cp_ff: [51 -70 36 63 127 -9 -254 -288 141 -122 -118 77 -28 21 223 124 -47 105 46 -187 -12 -62]
sj_nf: [-121 -9 2 113 -174 -33 -178 -157 77 59 24 106 23 -33 58 23 111 75 -24 -92 -41 -76]
sj_nf: [-36 -15 -22 91 28 64 127 137 -135 -13 -177 -58 -89 114 112 92 -74 -11 6 -26 14 90]
sj_nf: [131 -36 -31 13 209 -151 50 132 48 -91 -33 71 -24 -72 -106 44 -253 -56 42 30 -51 -6]
cp_ff: [42 40 31 42 62 4 113 82 -25 -3 45 -5 53 86 -92 -54 -32 -8 -105 32 -62 54]
fh_gq: [-218 66 157 247 71 228 -85 -477 -91 -25 48 -152 -119 93 10 -168 88 103 -33 -147 -80 224]
gm_hq: [-187 -44 6 133 -71 63 -46 -113 -95 -8 -29 15 16 101 -59 -26 73 116 11 -56 -54 108]
gm_hq: [53 -110 -33 35 -96 -265 6 83 81 -109 -38 125 47 -6 -179 -11 -129 -83 -11 6 -79 -67]
gm_hq: [-50 32 -27 -78 -123 129 14 61 -26 109 13 -49 58 69 140 2 235 46 35 23 63 26]
cp_ff: [71 -9 -87 63 -45 -103 157 276 22 -36 -99 7 -25 70 29 -36 -159 -88 -51 10 75 94]
fh_gq: [-22 59 2 -52 96 222 95 -95 -146 41 11 -215 -199 21 94 27 112 35 150 84 -32 29]
sj_nf: [112 -68 -9 -62 -40 -126 75 248 52 -44 -88 107 203 155 -15 69 38 -36 -54 4 -42 -20]
fh_gq: [-12 -155 -195 64 25 39 140 117 -146 -79 -171 -103 -258 91 179 -30 -180 42 211 57 93 164]
cp_ff: [-70 -100 -39 -50 -33 21 2 76 -81 -31 -142 -4 33 71 50 78 71 24 145 -13 32 69]
sj_nf: [79 -66 35 192 13 -157 60 8 63 -157 -75 85 58 199 -77 -72 -181 -19 -188 -91 -99 71]
gm_hq: [156 -72 -49 -93 219 -22 -66 44 28 -1 -35 67 -65 -162 202 95 -227 -9 56 13 102 -103]
cp_ff: [91 54 32 -23 19 -28 -119 -60 118 11 88 101 94 -78 38 -30 -128 17 -249 -59 119 -113]
gm_hq: [-285 -60 -28 261 62 212 -199 -272 -101 33 -69 37 -60 71 200 -21 25 270 80 -174 39 236]
fh_gq: [266 -65 -106 -293 -72 -226 36 306 121 50 45 128 64 -153 6 175 5 -117 75 185 -32 -369]
fh_gq: [-1 -10 35 -76 8 29 72 36 -47 11 -10 -71 21 30 -24 -1 126 -56 108 46 -49 40]
gm_hq: [-72 -40 -7 5 117 195 107 -105 -221 -43 -50 -182 -169 99 20 -17 8 69 131 58 -27 123]
gm_hq: [-19 157 39 22 105 339 326 -141 -310 -63 18 -446 -369 156 -56 -142 -73 -22 -73 127 38 156]
sj_nf: [111 -112 28 42 40 -302 40 7 63 -243 -53 94 34 36 -350 -12 -252 -101 -58 2 -151 -62]
sj_nf: [-225 98 73 222 99 195 -42 -207 -113 -8 -8 -79 -53 55 -55 -88 -47 118 -86 -128 38 250]
gm_hq: [3 137 155 39 78 123 13 -263 -12 -18 142 -117 -12 59 -131 -91 80 17 -154 -12 -110 -3]
fh_gq: [39 -99 17 -12 -73 -229 256 276 -57 -95 -117 -53 -1 13 -206 -103 -118 -296 93 72 -37 135]
cp_ff: [-66 -15 92 34 109 95 -12 -373 -114 -60 103 -157 -197 -55 -132 -100 8 9 110 45 -144 7]
cp_ff: [120 -87 56 24 148 -70 -129 -158 66 -55 -2 99 -16 -111 144 -21 -254 -33 -113 -84 62 -88]
sj_nf: [-25 16 -127 -97 -109 3 95 77 -69 -78 -7 -107 -109 53 -209 38 34 52 99 129 -5 -42]
cp_ff: [-94 10 79 188 151 66 34 -244 -127 -99 -17 -116 -198 -6 -110 -94 -196 -6 -19 -50 -59 136]
fh_gq: [-93 54 50 6 58 242 114 -133 -141 -54 -43 -246 -77 219 -5 -62 204 67 112 4 -41 221]
sj_nf: [-10 -151 59 21 -104 -122 -89 -135 5 -42 -38 92 41 -8 21 -7 -7 -54 -14 -50 -65 -97]
gm_hq: [-15 -70 1 22 131 93 115 -141 -225 -100 -15 -145 -219 30 -96 -40 -178 22 33 86 -48 23]
fh_gq: [105 -33 -134 -141 -101 -145 -63 363 177 122 0 222 223 -67 138 114 79 10 35 33 92 -115]
fh_gq: [5 26 3 -57 -60 -65 -50 116 150 61 1 68 166 9 30 44 241 -23 131 -25 -51 26]
gm_hq: [60 -69 -158 95 -65 -173 138 522 28 19 -231 153 55 52 170 93 -236 -85 -46 -37 150 96]
gm_hq: [-56 49 10 -5 19 96 111 5 -116 3 -4 -135 -90 29 -71 -19 38 -18 52 55 -17 73]
sj_nf: [-63 -41 -40 16 -45 51 118 41 -172 -45 -126 -117 -162 58 -9 59 -45 -22 75 44 1 24]
cp_ff: [31 -14 -36 -8 -67 -7 63 161 29 24 -58 8 67 89 122 -28 42 -30 -17 -15 73 79]
fh_gq: [-66 -185 -129 130 -162 -164 65 156 -57 -116 -187 77 -36 133 -30 -8 -147 1 49 -24 9 93]
sj_nf: [-108 -74 9 169 -32 -17 -18 -148 -63 -76 -19 15 -44 86 -87 -89 -75 62 -36 -52 -65 95]
fh_gq: [179 2 -11 -171 52 -94 91 160 42 -24 37 -7 30 -71 -64 2 -90 -121 -24 101 39 -103]
sj_nf: [309 9 60 -263 238 -59 53 -74 76 -115 102 -118 -89 -178 -42 -82 -224 -187 -15 108 89 -137]
fh_gq: [-282 -44 27 277 -46 51 -29 -128 -147 -63 -162 -16 -74 104 -67 -7 -44 73 32 -145 -39 231]
cp_ff: [-109 107 -6 4 -127 113 -33 10 46 86 5 -40 76 104 48 50 324 90 68 -33 -32 57]
gm_hq: [-35 -108 -107 -33 176 56 -5 49 -66 6 -108 -54 -158 -95 178 59 -30 25 384 33 37 134]
cp_ff: [-18 126 32 40 6 97 36 34 37 38 40 -27 99 142 -21 -2 161 76 -81 -26 -47 77]
cp_ff: [-62 -57 47 106 71 37 -37 -232 -83 -57 -35 -83 -194 -105 71 -116 -214 -62 4 -65 85 86]
fh_gq: [-29 15 -11 8 -206 -104 -58 91 91 49 4 132 151 49 -56 93 160 27 -71 -21 -77 -127]
sj_nf: [-114 75 -93 11 -190 59 -155 97 113 64 -35 134 214 152 55 141 259 233 -62 -93 53 -12]
gm_hq: [242 -44 13 -126 88 -145 -80 21 193 -35 36 112 90 -72 105 37 -72 -65 -37 -4 5 -173]
cp_ff: [-89 142 -129 -17 140 91 199 208 -166 -107 -133 -214 -245 0 -286 159 -117 33 209 110 13 128]
[-64 -77 -97 -81 -42 70 33 -22 -122 43 16 -99 -169 -88 52 -29 37 11 224 114 39 4] | gm_hq
[154 -85 -78 -110 8 -141 -116 92 218 76 74 156 98 -131 204 -15 46 -25 134 22 30 -92] | fh_gq
[107 10 100 -174 10 47 -91 -134 77 76 104 -20 70 -118 172 -59 99 -89 -44 -3 89 -112] | sj_nf
[184 -68 -126 -175 -57 -135 284 326 -35 -191 -151 -132 -64 183 -158 40 -58 -122 117 157 -7 4] | fh_gq
[22 110 -15 -98 65 149 23 74 17 72 8 -91 8 4 126 37 131 27 62 15 88 56] | cp_ff
[-38 11 -68 -89 -284 -147 137 310 41 113 38 11 87 -32 -131 -31 232 -148 136 126 -51 -10] | gm_hq
[-12 29 -37 -177 -154 71 20 145 -14 134 12 -27 75 -5 105 83 266 -7 83 75 48 -85] | sj_nf
[126 -24 -106 74 95 -123 24 250 123 -102 -228 86 -14 98 153 179 -155 7 57 -86 21 36] | cp_ff
[-48 -71 -169 -83 167 263 115 152 -235 115 -119 -173 -268 -69 378 59 -39 59 338 108 185 157] | gm_hq
[1 207 -80 -154 -19 217 218 253 -133 77 -81 -264 -179 15 57 149 111 -39 84 121 130 9] | sj_nf
[-68 -78 21 -66 3 183 -80 -172 -27 139 69 -50 28 48 275 -38 383 100 270 21 -87 62] | fh_gq
[-95 -44 -130 19 -129 7 15 202 -26 49 -136 39 8 93 104 143 154 84 177 4 -12 40] | fh_gq
[-51 -27 -155 111 -168 -169 -31 252 94 48 -120 151 -24 -47 69 136 -38 5 88 -32 7 -41] | fh_gq
[41 -90 117 57 -32 -211 -13 -94 109 16 193 131 167 -58 -189 -231 28 -124 -45 22 -188 5] | sj_nf
[195 -49 -90 -64 25 -130 158 266 42 -73 -46 15 -1 48 10 -39 -201 -95 -61 73 77 -3] | cp_ff
[30 158 -77 -241 -279 97 159 412 66 168 1 -58 245 254 36 176 608 47 95 128 -70 -61] | fh_gq
[-82 114 56 -24 94 303 92 -76 -137 108 48 -206 -58 93 118 -32 247 68 94 38 -19 151] | gm_hq
[65 -9 -21 50 180 129 112 40 -57 -75 -142 -123 -98 174 203 7 -61 33 65 -39 41 185] | gm_hq
[7 91 -104 -28 -16 49 83 201 7 -19 -95 -64 -39 92 3 117 43 53 56 23 49 42] | fh_gq

gj_dm: [129 137 -10 -57 21 40 -95 230 48 9 153 -388 -105 90 -196 92 223 -21 -173 221 67 124]
jc_sm: [125 1 168 177 106 -94 116 185 -216 175 57 -68 27 -12 -164 110 -44 -101 -77 182 -11 -80]
jb_ql: [145 49 -148 97 -69 167 46 -77 -57 97 -138 56 -66 -2 8 149 -42 -47 52 -184 -76 112]
jc_sm: [-222 -59 -62 -152 223 127 -89 -97 148 -96 121 -11 -71 -67 -126 33 184 69 9 135 171 -107]
gj_dm: [107 39 1 99 -105 -145 93 48 -14 24 -13 -8 92 34 -55 -38 -21 -35 1 86 -6 -42]
lg_ch: [-6 -52 -10 -15 -85 17 66 -48 26 48 -169 193 39 -91 253 -74 -98 -113 37 -275 -190 64]
jc_sm: [5 -20 -50 -64 1 69 -69 -79 58 104 65 70 24 49 149 -21 48 44 42 -136 -69 -164]
lg_ch: [-303 -250 -85 -243 185 -51 -14 117 432 180 -98 238 -58 -196 -64 -54 111 -85 36 -158 -1 0]
lg_ch: [142 112 -133 170 34 129 86 -138 -98 -275 213 -200 -40 -16 -322 195 26 57 52 287 90 7]
jc_sm: [-10 -19 27 -49 175 145 -62 71 -111 63 159 -160 -193 -25 -128 198 12 44 -60 81 56 57]
lg_ch: [0 20 14 -50 -69 -25 -97 177 190 -97 -91 -160 145 22 -72 -89 220 -108 -66 61 -26 -73]
lg_ch: [-51 70 -3 -93 -16 65 -61 67 -37 -16 49 -172 -127 47 -3 24 43 27 -141 28 25 152]
gj_dm: [39 99 52 -86 135 300 -203 77 48 -289 220 -361 -105 0 -17 70 157 -17 -115 1 -156 202]
jb_ql: [107 134 -231 -123 33 223 -158 -34 234 -106 242 -285 -138 86 -138 110 275 89 -23 71 40 87]
gj_dm: [61 -17 -92 37 105 114 85 -63 -42 72 1 37 -106 -107 -91 172 14 -52 50 33 48 32]
jc_sm: [51 56 113 -36 94 263 -193 121 -154 -295 161 -413 -135 -8 -98 167 27 22 -95 86 -55 180]
jb_ql: [-40 -128 55 7 68 -17 17 -46 -88 113 -169 209 -35 -88 69 48 -144 4 122 -105 70 0]
jb_ql: [2 102 104 50 -119 6 -4 -2 -302 -59 -104 -110 -30 80 80 0 -101 26 -111 55 68 97]
gj_dm: [124 45 -108 140 -128 61 129 -113 -92 44 -152 124 22 -22 59 61 -100 -70 58 -147 -97 53]
lg_ch: [-77 -146 89 -123 -66 -149 -30 155 116 59 -197 101 48 -92 147 -119 -61 -86 27 -144 -51 40]
lg_ch: [135 105 -13 182 -91 -29 68 44 -6 -154 144 -140 97 75 -162 -3 -35 -10 -38 67 -161 30]
jb_ql: [2 -85 -28 11 16 -49 71 -29 103 -25 52 112 45 -93 14 -24 -62 -32 89 -61 -104 -45]
lg_ch: [120 41 15 159 -75 -130 83 24 -24 -8 -96 40 98 36 -100 -24 -51 -25 49 68 30 26]
jc_sm: [-64 43 -123 -168 60 264 -136 -62 238 -270 209 -178 -83 -45 50 -5 163 5 -42 -106 -174 128]
jb_ql: [17 -15 81 -28 -92 -122 -24 142 -4 184 -246 65 41 36 120 -83 -6 -73 -40 -99 18 51]
jb_ql: [-38 132 -91 -78 -174 55 -57 -38 131 -207 -155 -75 -23 48 108 -132 61 -15 -78 -114 -33 310]
gj_dm: [8 -140 111 -57 148 -130 -22 63 5 44 -40 50 5 -116 -53 29 19 -7 125 187 221 -111]
jb_ql: [-110 -130 172 11 137 57 -13 13 -368 12 -48 -14 -118 -98 -58 184 -190 51 18 110 169 -61]
gj_dm: [-39 121 -211 34 -46 162 124 -158 4 -214 4 -74 -122 -67 -144 92 31 -24 -59 67 29 236]
gj_dm: [-29 -26 14 -14 37 25 -21 -122 45 -266 74 16 22 -69 36 -50 -52 48 99 19 -10 46]
lg_ch: [-68 112 110 -142 20 29 -227 142 71 7 88 -222 -5 189 80 -129 198 60 -190 20 6 29]
lg_ch: [36 84 -64 -94 45 205 -137 -107 33 -195 -11 -139 -94 -7 43 49 141 35 24 33 107 141]
jc_sm: [-137 -59 3 -123 266 140 -109 -76 59 -83 267 -56 -149 -45 -91 83 56 130 24 88 85 -13]
jb_ql: [35 88 -15 117 -64 17 50 -83 -161 -27 13 -26 31 83 -49 30 -37 45 -28 73 37 -58]
jc_sm: [-194 -185 -99 -339 293 70 -35 63 292 109 48 23 -238 -272 -62 101 220 -76 19 95 196 59]
lg_ch: [-54 -62 -92 17 12 0 109 -19 30 156 -92 145 -17 -72 -55 59 -9 -63 15 -54 3 -54]
lg_ch: [2 26 -212 24 27 161 86 -64 -27 5 29 -74 -172 -65 -247 233 26 5 -10 79 92 92]
jb_ql: [87 -35 -128 145 -96 -6 142 -130 -56 51 -83 178 26 -37 -42 85 -161 4 137 -103 -44 -36]
jc_sm: [41 -47 -149 -115 61 62 57 172 223 -9 18 -177 -98 -197 -217 145 214 -184 -41 138 20 79]
gj_dm: [-47 -15 175 118 -153 3 -4 -4 -219 -101 -358 138 122 1 223 -107 -232 -75 0 -258 -145 121]
gj_dm: [215 70 -215 288 -344 -135 292 -148 -166 87 -267 181 129 24 -95 73 -174 -55 120 2 38 -78]
jc_sm: [-64 -19 76 -41 47 -25 -26 -27 72 -35 -14 80 98 -20 136 -132 63 -42 1 -31 -44 -85]
jb_ql: [34 80 -85 37 -55 59 -45 -159 -103 -44 -36 -11 -43 103 -39 56 -9 140 58 61 184 -2]
lg_ch: [86 194 -69 98 16 16 -76 61 114 40 -52 -143 48 201 -262 -1 269 24 -87 176 168 38]
gj_dm: [183 -45 -8 204 -79 -32 132 -86 -187 37 -170 157 71 -65 -6 107 -190 -45 176 -43 -2 -56]
gj_dm: [22 19 -135 39 -36 -97 102 12 -14 230 67 10 -60 70 -201 98 17 64 -24 136 144 -104]
jb_ql: [3 -204 105 52 99 -219 25 76 23 309 -85 258 164 -26 -43 -11 -28 -7 165 35 103 -403]
jc_sm: [20 -30 -104 82 -145 -4 149 -43 14 -12 -76 114 54 -74 27 5 -122 -88 31 -159 -189 11]
jc_sm: [23 64 -93 55 9 -34 -2 -31 -8 62 66 -54 -45 116 -231 78 52 126 5 174 199 -43]
gj_dm: [281 101 -148 168 56 189 72 76 -177 20 139 -322 -157 -18 -423 400 84 -34 -15 280 109 33]
jc_sm: [87 -74 -26 -6 77 -39 59 76 111 67 115 -8 21 -101 -76 57 61 -81 53 65 -53 -111]
jb_ql: [116 48 -137 190 -87 146 140 -299 -138 -138 -22 163 20 -41 70 80 -187 18 149 -153 -127 34]
[-24 83 -46 -4 -130 2 -31 -41 1 -22 -137 2 25 93 55 -71 29 25 -43 -50 42 62] | jc_sm
[-73 -18 26 -110 128 108 -73 76 49 -182 51 -183 -117 -108 -108 70 90 -32 -51 119 65 159] | jc_sm
[-7 -25 78 -23 12 -142 38 33 4 137 -28 120 -10 4 123 -92 -74 -2 -5 -49 -2 62] | jb_ql
[122 288 10 76 5 156 -140 -54 -75 -132 225 -278 -49 268 -29 -16 126 135 -152 78 -22 159] | lg_ch
[-31 -65 -35 -61 45 30 -84 44 124 94 37 39 -56 25 -14 23 -19 60 38 -147 -56 31] | lg_ch
[-236 -46 88 -244 167 126 -179 5 137 -201 2 -68 -86 -90 120 -94 131 1 -61 -19 48 140] | gj_dm
[-26 32 25 12 -57 -68 -14 -68 -75 31 -131 85 5 71 67 -61 -53 69 20 -3 130 39] | jb_ql
[58 107 -139 76 -124 -20 92 45 30 154 -102 -29 34 81 -128 29 122 -72 -97 45 29 -30] | jc_sm
[-36 -47 -49 52 -75 15 74 -185 4 -102 -108 211 104 -69 139 -69 -103 -21 120 -146 -86 -71] | gj_dm
[-64 -31 15 -37 -25 50 -75 -5 10 -97 -160 0 36 -25 18 -16 29 -15 28 -32 53 -2] | jb_ql
[31 216 5 63 -175 -82 -8 -22 -81 -75 29 -150 82 219 3 -133 82 68 -151 148 69 2] | jb_ql
[57 151 -301 -166 -113 199 -58 -210 366 -353 174 -158 3 -23 106 -93 286 -12 19 -22 -100 85] | gj_dm
[-48 113 2 -143 18 85 -159 147 -26 -167 138 -431 -152 77 -204 83 193 73 -186 293 202 125] | lg_ch
[29 13 -114 32 -64 -111 51 -60 107 137 -28 116 80 70 -55 -42 69 37 59 42 94 -162] | jc_sm
[-108 -114 10 -63 128 -36 -21 -21 145 -41 61 92 25 -80 -52 -32 26 23 84 30 38 -93] | jb_ql
[-56 65 38 -100 -5 53 -50 -32 -101 61 -120 -23 -53 26 166 -35 94 -21 -94 21 122 29] | lg_ch
[113 48 -8 -25 34 158 -50 -66 -121 -110 189 -165 -108 -13 61 114 -19 47 9 28 -40 45] | jb_ql
[-15 6 -14 3 -65 100 10 53 -67 -170 -84 -129 -62 -80 -54 76 -57 -65 -49 -24 -57 183] | jc_sm
[-42 2 68 -109 -25 0 -110 121 27 -89 54 -180 -4 22 25 -42 66 4 -83 46 -11 8] | lg_ch

nh_rh: [-37 109 38 -21 -70 172 -189 35 -48 151 -68 -40 -49 140 -72 91 97 -227 163 97 -8 24]
fz_pn: [98 -65 -166 98 -98 -10 100 -184 115 9 249 224 167 -232 87 -91 -252 -32 -178 18 194 -85]
fz_pn: [76 -103 -25 -146 -92 -4 95 91 -31 -139 -75 206 -20 -152 42 -144 -33 84 -83 74 -5 35]
mj_dr: [2 -205 54 -7 -132 -7 -91 207 114 58 33 92 -146 -180 -9 -146 -104 -154 -87 81 -124 114]
fz_pn: [-53 -102 87 -103 -123 107 -58 13 44 138 15 -68 -72 41 -126 -73 -32 -220 160 87 24 82]
mn_cc: [195 94 -51 -31 69 77 142 -41 -58 -138 -73 73 135 -82 225 40 12 141 -173 105 -23 -13]
fz_pn: [-26 -28 187 42 18 -48 120 -122 21 -70 -64 -97 -154 -85 -70 64 95 185 192 76 216 -49]
fz_pn: [38 -7 -126 -36 103 -130 169 172 10 -114 83 38 29 -128 83 -34 -85 73 -241 -95 -155 -76]
mn_cc: [-4 -34 -2 -92 23 108 56 -84 -53 -61 74 -9 -18 24 -130 85 -84 -149 15 -1 40 -101]
mn_cc: [-23 -38 -92 33 117 -5 -46 107 -18 -2 113 60 -52 -15 -100 -42 -135 -131 -95 -87 -35 5]
mj_dr: [-13 11 -62 -76 63 -94 182 -70 140 82 124 -84 178 -26 12 54 -148 32 -103 -113 -95 -203]
nh_rh: [-123 -14 84 170 -191 -39 -257 87 9 40 -46 67 -226 -57 -92 48 182 -64 174 103 90 28]
nh_rh: [81 -114 -24 -54 -13 -22 55 168 -6 -146 -88 118 -24 -148 155 -88 123 152 -130 76 -43 -1]
mj_dr: [-41 71 -37 85 132 -86 68 52 -78 -153 31 103 -164 -143 -173 59 26 88 75 54 204 -110]
nh_rh: [-10 -59 120 35 105 8 -53 40 -79 -128 -7 130 -291 -104 -277 13 -259 -111 -13 -11 -6 94]
mn_cc: [-55 -121 65 9 17 -147 52 180 20 -52 16 61 -246 -165 -148 -181 -125 31 22 -19 22 140]
mj_dr: [26 -78 -53 14 30 94 -330 319 -56 50 -141 194 -91 73 76 -126 61 -107 -148 -59 -216 167]
mn_cc: [-38 -14 -6 11 26 -76 -19 188 -13 -23 -77 -29 -74 -9 55 -56 196 113 33 8 -17 24]
mj_dr: [-125 -99 -112 0 -40 -249 40 153 166 134 117 14 54 -77 -30 -207 -51 72 -19 -123 -38 -18]
nh_rh: [-28 237 -139 -11 -69 -176 209 -153 15 0 162 -31 203 -45 -75 57 -219 -18 -23 11 -47 -56]
fz_pn: [90 46 65 5 28 235 -27 -121 -168 -127 -45 -72 -55 125 81 177 98 -92 -13 8 40 -3]
nh_rh: [-30 187 9 -93 -39 68 43 74 -187 -55 -205 -228 13 227 139 63 514 139 262 112 86 31]
nh_rh: [52 -97 82 73 -46 114 -63 -167 -65 -182 57 210 -164 -158 -174 106 -205 -137 -44 92 125 -27]
mn_cc: [1 203 -5 -20 53 -27 179 -192 -93 -93 -6 -111 83 57 -55 136 40 104 127 57 121 -73]
mn_cc: [-91 -83 119 107 -102 -248 -85 143 47 -35 -103 160 -259 -160 -88 -161 -52 189 39 -69 -5 159]
fz_pn: [-74 -117 -57 180 2 -233 2 115 115 -36 219 141 -159 -272 -138 -91 -260 -40 -146 -79 -3 -3]
mn_cc: [-52 -299 74 25 3 -52 -199 184 85 -5 24 102 -170 -76 -116 -127 -184 -134 -161 -93 -229 127]
fz_pn: [138 121 -31 -67 -70 191 -3 -72 -115 -54 -139 89 105 60 202 62 156 48 -14 97 59 -15]
nh_rh: [-106 84 -148 70 -41 -143 119 -38 67 58 182 -37 74 -54 -10 41 85 57 74 -68 190 -231]
fz_pn: [4 3 -54 5 -26 -13 17 21 -125 -164 4 82 -51 -43 -67 -60 32 -1 34 98 87 96]
mj_dr: [2 -18 187 64 -127 10 -80 89 -111 -142 -116 66 -343 -104 -72 5 2 -37 62 86 -3 198]
mj_dr: [-50 -84 -44 82 89 -196 75 -5 95 -5 97 88 -20 -125 -69 -118 -140 160 -50 -138 99 -43]
fz_pn: [-104 -133 116 -165 -54 8 -62 9 39 108 -90 -56 -47 134 -158 -92 -22 -45 151 -78 -61 53]
fz_pn: [16 30 124 56 -49 47 55 -119 -18 -44 -32 13 -150 -79 -12 100 43 68 110 32 206 -76]
nh_rh: [42 159 4 -207 1 20 233 -142 -75 -37 -57 -141 167 137 33 67 -43 57 25 -36 -91 -28]
mn_cc: [101 306 -95 99 -1 -70 132 60 -2 14 -108 25 113 -127 267 38 274 287 56 209 159 -61]
mn_cc: [59 65 27 -24 -38 -36 177 -155 -26 -118 3 29 35 -104 -11 32 -83 100 14 92 90 -13]
mj_dr: [-118 -123 139 44 -80 -89 -151 112 -8 -36 -93 34 -248 -30 -163 -58 67 16 133 14 -2 110]
nh_rh: [8 -128 -136 116 66 -307 96 143 111 -121 137 135 47 -248 60 -185 -186 180 -289 -84 -131 53]
mn_cc: [60 -127 62 -37 56 57 -41 9 -2 -36 -23 34 -33 11 1 -56 -166 -57 -139 -67 -143 113]
mj_dr: [81 -4 -98 11 -36 159 -1 -60 -109 -112 108 197 -43 -77 -17 26 -109 -163 -91 18 145 -48]
fz_pn: [59 102 -49 -6 104 -19 47 -47 3 -28 -38 41 138 -41 -27 24 -43 71 -9 149 -6 -7]
fz_pn: [-5 153 -172 -94 -17 -86 71 112 -62 -9 -56 71 148 35 61 -92 109 114 15 23 -17 1]
fz_pn: [-69 -77 262 76 -113 152 -250 7 -22 99 -137 -153 -270 154 4 109 201 -112 178 -39 0 87]
mn_cc: [-91 -143 -24 77 -152 -153 -110 109 251 200 119 -6 59 -123 20 -85 -55 -80 -63 18 -147 -24]
mj_dr: [57 133 1 57 53 21 136 -46 -13 -23 18 -110 17 -38 123 116 107 81 16 56 98 -90]
mj_dr: [10 -162 -76 43 64 1 -95 61 3 -122 51 245 -57 -117 -43 2 -69 2 -179 -86 10 -136]
nh_rh: [23 131 101 -143 -3 237 -66 -3 -259 -83 -200 -70 -124 219 -105 65 151 -134 220 131 33 166]
nh_rh: [49 -122 -101 39 103 -180 106 173 104 -62 103 196 -24 -277 -6 -200 -242 93 -228 -24 -48 37]
mj_dr: [-78 -251 -1 22 -106 -181 27 30 115 -40 157 206 -139 -240 -196 -209 -296 -27 -64 -76 57 42]
mj_dr: [-104 100 -269 -32 200 -254 -80 472 76 196 -32 66 127 32 -20 -270 64 92 -49 -65 -207 74]
nh_rh: [132 65 206 -60 107 237 -31 -72 -65 -14 -218 -125 -39 97 67 164 85 -8 54 158 -67 56]
nh_rh: [-138 -321 36 173 1 -156 -169 8 118 -50 226 246 -273 -191 -287 -44 -384 -130 -178 -292 -7 -81]
mj_dr: [97 35 6 -74 105 19 134 -150 -97 -213 13 171 5 -126 -214 23 -339 -30 -78 115 5 45]
mn_cc: [-115 2 -36 69 -135 -203 93 -19 64 -17 140 82 -90 -200 -181 -58 -84 22 119 55 181 -54]
mn_cc: [108 -26 -16 31 189 62 -80 122 -2 8 -35 27 21 20 94 -41 -123 -40 -222 -50 -207 121]
[108 -220 144 -5 46 178 0 -237 -73 -290 61 242 -192 -171 -192 169 -349 -136 -191 -25 47 -115] | nh_rh
[13 56 -255 -36 -8 -201 165 196 78 39 143 97 170 -148 101 -201 -112 53 -178 -32 -90 3] | mj_dr
[34 -39 41 -67 -104 -18 145 -52 147 105 55 -107 104 -95 76 -41 -56 -13 10 113 -23 -11] | mn_cc
[5 -71 8 -2 -97 65 -102 -47 -5 -16 -8 133 -22 -8 -2 24 -27 -54 -43 -39 8 -48] | mn_cc
[-83 -30 -11 -5 -68 -147 94 72 -72 -136 -21 30 -131 -65 -55 -106 150 167 130 -6 167 28] | mn_cc
[45 -34 -4 27 47 101 -54 -37 -26 -55 -14 41 9 6 49 89 69 -5 -51 15 36 -91] | mj_dr
[-84 40 121 53 -48 68 -153 -35 -38 63 -100 -165 -84 179 1 145 250 -18 180 -16 20 -22] | nh_rh
[-56 -142 103 43 -157 114 -87 -185 0 16 79 4 -132 53 -40 78 -9 -119 64 -149 156 -87] | mj_dr
[-2 149 100 -141 -74 177 16 -191 -104 27 -82 -118 28 197 -77 193 12 -135 153 21 -16 -51] | nh_rh
[-121 -3 42 -3 -92 -86 -56 129 -72 -70 -110 -96 -123 93 36 45 332 118 120 -63 -19 -35] | nh_rh
[-52 180 -88 22 177 -135 117 72 -84 -57 29 -32 -34 30 -85 37 -26 96 6 -127 12 -56] | mn_cc
[46 -92 30 11 3 -91 118 -39 35 -128 -28 82 -11 -148 64 -52 2 219 -59 10 77 -33] | fz_pn
[-87 102 -70 -10 44 -229 80 155 65 68 -52 -94 89 -19 -15 -108 157 193 129 94 -17 30] | fz_pn
[-133 -62 -5 137 37 -118 -193 153 -14 10 19 52 -180 0 -172 -81 23 -36 71 -53 20 102] | mn_cc
[20 282 -175 42 90 28 135 -62 -72 18 95 -30 123 12 14 115 86 2 85 76 209 -160] | mn_cc
[-71 -86 -5 92 -115 -77 -198 138 94 79 -7 159 -96 -90 -9 -37 17 -20 -41 -44 -53 -33] | mn_cc
[7 -24 118 56 14 69 -42 -151 77 83 19 -24 -39 -19 -72 93 -105 -58 52 19 67 -52] | fz_pn
[160 -235 341 -166 -37 320 -255 89 -117 -133 -412 72 -221 97 91 14 88 -41 -66 115 -274 255] | nh_rh
